Below is a small trained network, with its code and all its weights. Each question gives an input and a target symbol and asks what happens when units are switched off, that is, made to give their printed mean instead of their output.

import numpy as np


def w(rows, s, z=0):
    codes = np.array(rows[::2]) - 128.0
    scale = np.full(codes.shape[1], s)
    scale[-1] = z or s
    return codes * scale


def norm(h):
    return h / np.sqrt((h * h).mean(-1, keepdims=True) + 1e-5)


def softmax(a):
    e = np.exp(a - a.max(-1, keepdims=True))
    return e / e.sum(-1, keepdims=True)


def log_softmax(a):
    a = a - a.max(-1, keepdims=True)
    return a - np.log(np.exp(a).sum(-1, keepdims=True))


def net(x, mask):
    ids = ['βγεζλμξπστφω'.index(c) for c in x.split()]
    T = len(ids)
    res = E[ids] + P[:T]
    u = 0
    for l in range(3):
        r = norm(res)
        for j in range(2):
            rows = slice(3 * j, 3 * j + 3)
            q, k, v = (r @ M[l][rows].T for M in (Q, K, V))
            z = softmax(np.where(np.tri(T) > 0, q @ k.T / 3**0.5, -1e9)) @ v
            o = O[l][rows]
            res = res + np.where(mask[u + j], z, o[:, -1]) @ o[:, :-1]
        u += 2
    return log_softmax(norm(res)[-1] @ U[:, :-1].T + U[:, -1])


Q, K, V, O = {}, {}, {}, {}
E = w([
[149,130,140,55,94,190,110,88,135,100,211],'β',
[107,138,134,52,116,109,70,80,40,141,103],'γ',
[139,181,133,177,130,109,72,141,63,135,187],'ε',
[156,142,127,186,134,96,81,183,80,152,187],'ζ',
[131,147,166,146,106,141,170,79,120,254,152],'λ',
[206,164,167,170,72,81,113,198,70,166,129],'μ',
[133,122,73,36,89,135,154,170,80,155,202],'ξ',
[191,162,126,169,128,87,161,120,54,122,129],'π',
[142,179,185,125,75,131,78,136,83,148,149],'σ',
[188,179,163,106,105,92,116,149,129,139,110],'τ',
[183,23,153,123,47,159,99,63,110,168,140],'φ',
[167,210,169,100,103,141,162,109,82,96,101],'ω',
],0.0043)
P = w([
[220,173,107,57,78,138,135,156,127,153,85],'0',
[221,83,183,19,212,85,65,136,15,255,248],'1',
[152,145,79,147,135,128,131,154,170,97,84],'2',
[211,66,163,91,234,122,120,138,80,166,128],'3',
[94,125,128,161,133,87,161,136,185,71,91],'4',
[148,69,196,86,192,93,164,107,92,132,103],'5',
[61,122,159,111,63,80,146,119,172,61,75],'6',
],0.0034)
Q[0] = w([
[49,160,22,194,27,175,117,208,201,57,98],'L0H1',
[154,189,186,201,28,51,150,128,162,13,39],'L0H1',
[131,160,56,220,214,236,102,192,196,102,50],'L0H1',
[40,132,31,195,29,136,147,152,234,52,72],'L0H2',
[135,87,98,163,203,147,138,90,61,146,165],'L0H2',
[2,52,28,178,74,213,171,105,228,132,118],'L0H2',
],0.0045)
K[0] = w([
[208,40,61,3,111,226,151,135,149,147,206],'L0H1',
[81,48,122,95,192,152,202,63,137,147,131],'L0H1',
[222,149,79,132,212,222,95,151,136,136,151],'L0H1',
[229,111,162,45,205,110,60,153,44,184,139],'L0H2',
[141,153,90,186,118,132,180,108,116,135,158],'L0H2',
[251,158,98,86,151,178,126,133,45,222,167],'L0H2',
],0.0052)
V[0] = w([
[71,122,40,70,153,104,202,254,111,147,129],'L0H1',
[154,165,57,87,210,70,207,159,162,164,168],'L0H1',
[158,115,76,77,69,181,122,102,168,63,195],'L0H1',
[134,228,144,139,193,113,148,62,170,177,161],'L0H2',
[78,189,107,168,201,62,66,112,109,113,73],'L0H2',
[128,86,198,179,78,127,138,110,163,194,105],'L0H2',
],0.0038)
O[0] = w([
[48,119,212,57,105,170,201,214,87,89,99,3],'L0H1',
[101,168,173,31,33,159,142,152,63,184,147,152],'L0H1',
[139,32,145,88,70,1,139,147,124,128,180,82],'L0H1',
[131,175,78,19,141,74,80,123,237,163,148,179],'L0H2',
[125,77,195,108,66,50,83,106,179,147,186,128],'L0H2',
[134,54,103,98,142,157,137,213,150,84,115,66],'L0H2',
],0.0037,0.0015)
Q[1] = w([
[229,125,222,120,78,3,66,34,87,172,128],'L1H1',
[142,224,101,196,41,35,86,130,112,8,74],'L1H1',
[184,47,197,58,210,177,99,30,28,165,167],'L1H1',
[182,143,184,31,123,98,157,114,36,181,228],'L1H2',
[118,217,72,174,4,72,43,61,150,52,110],'L1H2',
[213,196,234,96,238,148,72,104,98,223,181],'L1H2',
],0.0046)
K[1] = w([
[51,85,201,204,143,132,143,35,176,4,92],'L1H1',
[54,41,83,36,165,194,128,54,144,163,107],'L1H1',
[119,164,145,180,86,16,103,207,115,20,103],'L1H1',
[28,156,182,76,89,58,170,167,219,23,166],'L1H2',
[123,88,93,144,93,202,91,2,156,113,127],'L1H2',
[20,126,157,165,185,76,123,158,207,157,103],'L1H2',
],0.0048)
V[1] = w([
[137,84,129,60,106,127,43,163,117,17,152],'L1H1',
[163,140,186,142,169,178,107,145,162,74,246],'L1H1',
[66,114,83,82,159,107,3,163,60,74,71],'L1H1',
[81,115,81,98,221,86,118,120,95,215,150],'L1H2',
[124,129,158,186,120,77,126,210,185,193,66],'L1H2',
[118,44,164,144,159,120,233,126,84,194,171],'L1H2',
],0.004)
O[1] = w([
[209,93,179,64,203,67,181,191,135,103,139,143],'L1H1',
[213,118,203,3,61,158,154,78,73,43,170,68],'L1H1',
[106,170,183,119,222,20,219,216,140,195,75,160],'L1H1',
[79,154,61,159,19,137,116,123,170,115,9,147],'L1H2',
[58,127,89,89,167,204,68,185,88,106,164,102],'L1H2',
[161,116,94,154,115,164,122,82,163,27,75,5],'L1H2',
],0.0044,0.0029)
Q[2] = w([
[204,105,201,49,209,168,150,29,31,190,190],'L2H1',
[32,92,60,242,79,143,204,176,214,58,62],'L2H1',
[155,194,227,194,136,50,134,183,79,167,83],'L2H1',
[197,112,232,143,119,49,193,148,68,175,170],'L2H2',
[2,130,110,116,74,125,212,199,177,63,110],'L2H2',
[148,198,129,218,44,94,210,136,194,52,77],'L2H2',
],0.0052)
K[2] = w([
[55,203,143,251,34,119,214,178,227,16,246],'L2H1',
[210,20,79,126,212,166,107,98,5,246,85],'L2H1',
[16,26,155,30,150,6,143,92,121,28,65],'L2H1',
[80,109,212,92,170,48,136,61,65,36,130],'L2H2',
[206,52,71,80,198,153,20,183,67,248,27],'L2H2',
[113,3,133,66,182,148,43,38,198,122,54],'L2H2',
],0.0044)
V[2] = w([
[111,180,102,117,94,156,141,181,192,160,190],'L2H1',
[196,105,245,126,157,198,63,124,169,185,74],'L2H1',
[171,96,34,137,108,88,153,243,59,141,138],'L2H1',
[208,180,148,216,25,98,101,252,89,132,137],'L2H2',
[139,234,160,131,143,169,203,166,210,64,182],'L2H2',
[95,174,133,70,177,132,123,106,16,136,27],'L2H2',
],0.0033)
O[2] = w([
[174,108,63,118,120,130,145,103,125,42,105,160],'L2H1',
[150,84,147,128,250,208,42,104,123,163,139,169],'L2H1',
[59,111,167,134,53,144,131,71,181,43,115,204],'L2H1',
[102,89,79,155,161,157,194,133,162,85,141,253],'L2H2',
[135,219,2,151,87,128,170,91,87,149,189,85],'L2H2',
[60,133,137,183,103,81,112,190,151,130,62,190],'L2H2',
],0.0047,0.0039)
U = w([
[76,61,198,53,249,209,50,222,61,225,246,17],'β',
[44,149,227,224,187,4,128,208,224,222,40,52],'γ',
[27,87,109,200,195,254,201,166,126,23,156,149],'ε',
[119,213,19,189,66,29,86,98,91,229,230,129],'ζ',
[231,84,218,24,18,20,171,34,205,119,198,96],'λ',
[171,64,157,231,160,237,152,230,35,38,19,136],'μ',
[234,6,75,224,231,101,38,24,233,37,76,104],'ξ',
[179,223,2,13,195,164,51,229,237,96,37,108],'π',
[24,195,95,187,33,250,9,8,189,198,85,255],'σ',
[238,234,74,117,172,182,239,40,31,188,69,159],'τ',
[118,176,72,229,45,125,231,87,38,68,16,193],'φ',
[13,56,219,25,18,145,205,211,71,22,76,154],'ω',
],0.0049,0.0018)

Each question gives the input, a string of symbols that net reads in full, and the target symbol t.
The units are the heads (3 rows each of Q, K, V and O). Each row of codes is followed by its name. A weight is (code - 128) times the scale printed after its matrix; where a second scale follows, it is the last column's (O and U).
mask holds one flag per head, layer by layer. A switched-off head (its flag False) gives its mean, the last column of its rows in O, instead of its output. The means were averaged over made-up inputs and are rounded, as every weight is.
A unit's drop is (log p(t) with every unit on - log p(t) with that unit switched off) / (log p(t) with every unit on - log p(t) with every unit switched off).
The circuit of an input: a set's keep is (log p(t) with only the set's units on - log p(t) with every unit switched off) / (log p(t) with every unit on - log p(t) with every unit switched off). Starting from all 6 units, units are removed one at a time, each time the one whose removal leaves the highest keep (on an exact tie, the one counted first), for as long as the keep stays at least 0.8.
units of the circuit, in order: the units of the circuit, biggest drop first
most important unit: the unit with the biggest drop
which heads matter: for each layer, one digit per head in row order, 1 if its drop is at least 0.15 and else 0, layers parted by /
drop when u is switched off: that unit's drop, to one decimal
input τ ω σ, target β: units of the circuit, in order	[L1H2]
input τ τ τ ω ω τ, target ζ: which heads matter	00 / 00 / 01
input ω ξ φ τ, target μ: which heads matter	01 / 00 / 00
input σ τ β σ, target τ: which heads matter	01 / 00 / 00
input μ μ γ β ξ, target ω: which heads matter	10 / 00 / 00
input ε ε γ ε, target γ: units of the circuit, in order	[L1H1, L1H2]
input μ π ω, target τ: units of the circuit, in order	[L1H2, L2H1, L1H1]
input γ τ ε σ, target λ: units of the circuit, in order	[L0H2, L1H1]
input π ζ ω τ, target ζ: units of the circuit, in order	[L2H2, L1H1]
input ω τ ω, target τ: units of the circuit, in order	[L1H2, L1H1]
input τ σ μ ζ, target ε: which heads matter	00 / 00 / 01
input ε τ ζ ω β, target λ: which heads matter	00 / 00 / 00
input π τ τ ε τ, target π: which heads matter	10 / 10 / 10
input β γ τ β π π τ, target λ: most important unit	L1H1
input τ ω ω τ ξ τ, target φ: units of the circuit, in order	[L2H1, L0H2]
input ε σ γ ξ, target γ: which heads matter	01 / 10 / 00
input τ σ γ σ, target γ: which heads matter	00 / 10 / 00
input σ τ τ τ σ, target β: which heads matter	00 / 01 / 00
input τ ε π σ σ τ, target ξ: which heads matter	10 / 00 / 00
input φ ω σ σ, target ξ: most important unit	L0H1
input τ τ λ π, target π: which heads matter	01 / 00 / 00
input τ ε π γ, target σ: which heads matter	00 / 10 / 00
input ω τ β ξ ζ, target ω: which heads matter	10 / 00 / 00
input ε τ γ, target γ: drop when L1H1 is switched off	0.1
input γ ω β ξ, target τ: drop when L0H2 is switched off	0.6
input ε π τ π, target β: drop when L0H2 is switched off	0.1
input σ π γ π λ τ γ, target γ: most important unit	L1H1
input ζ π τ τ τ τ, target β: drop when L1H2 is switched off	0.6
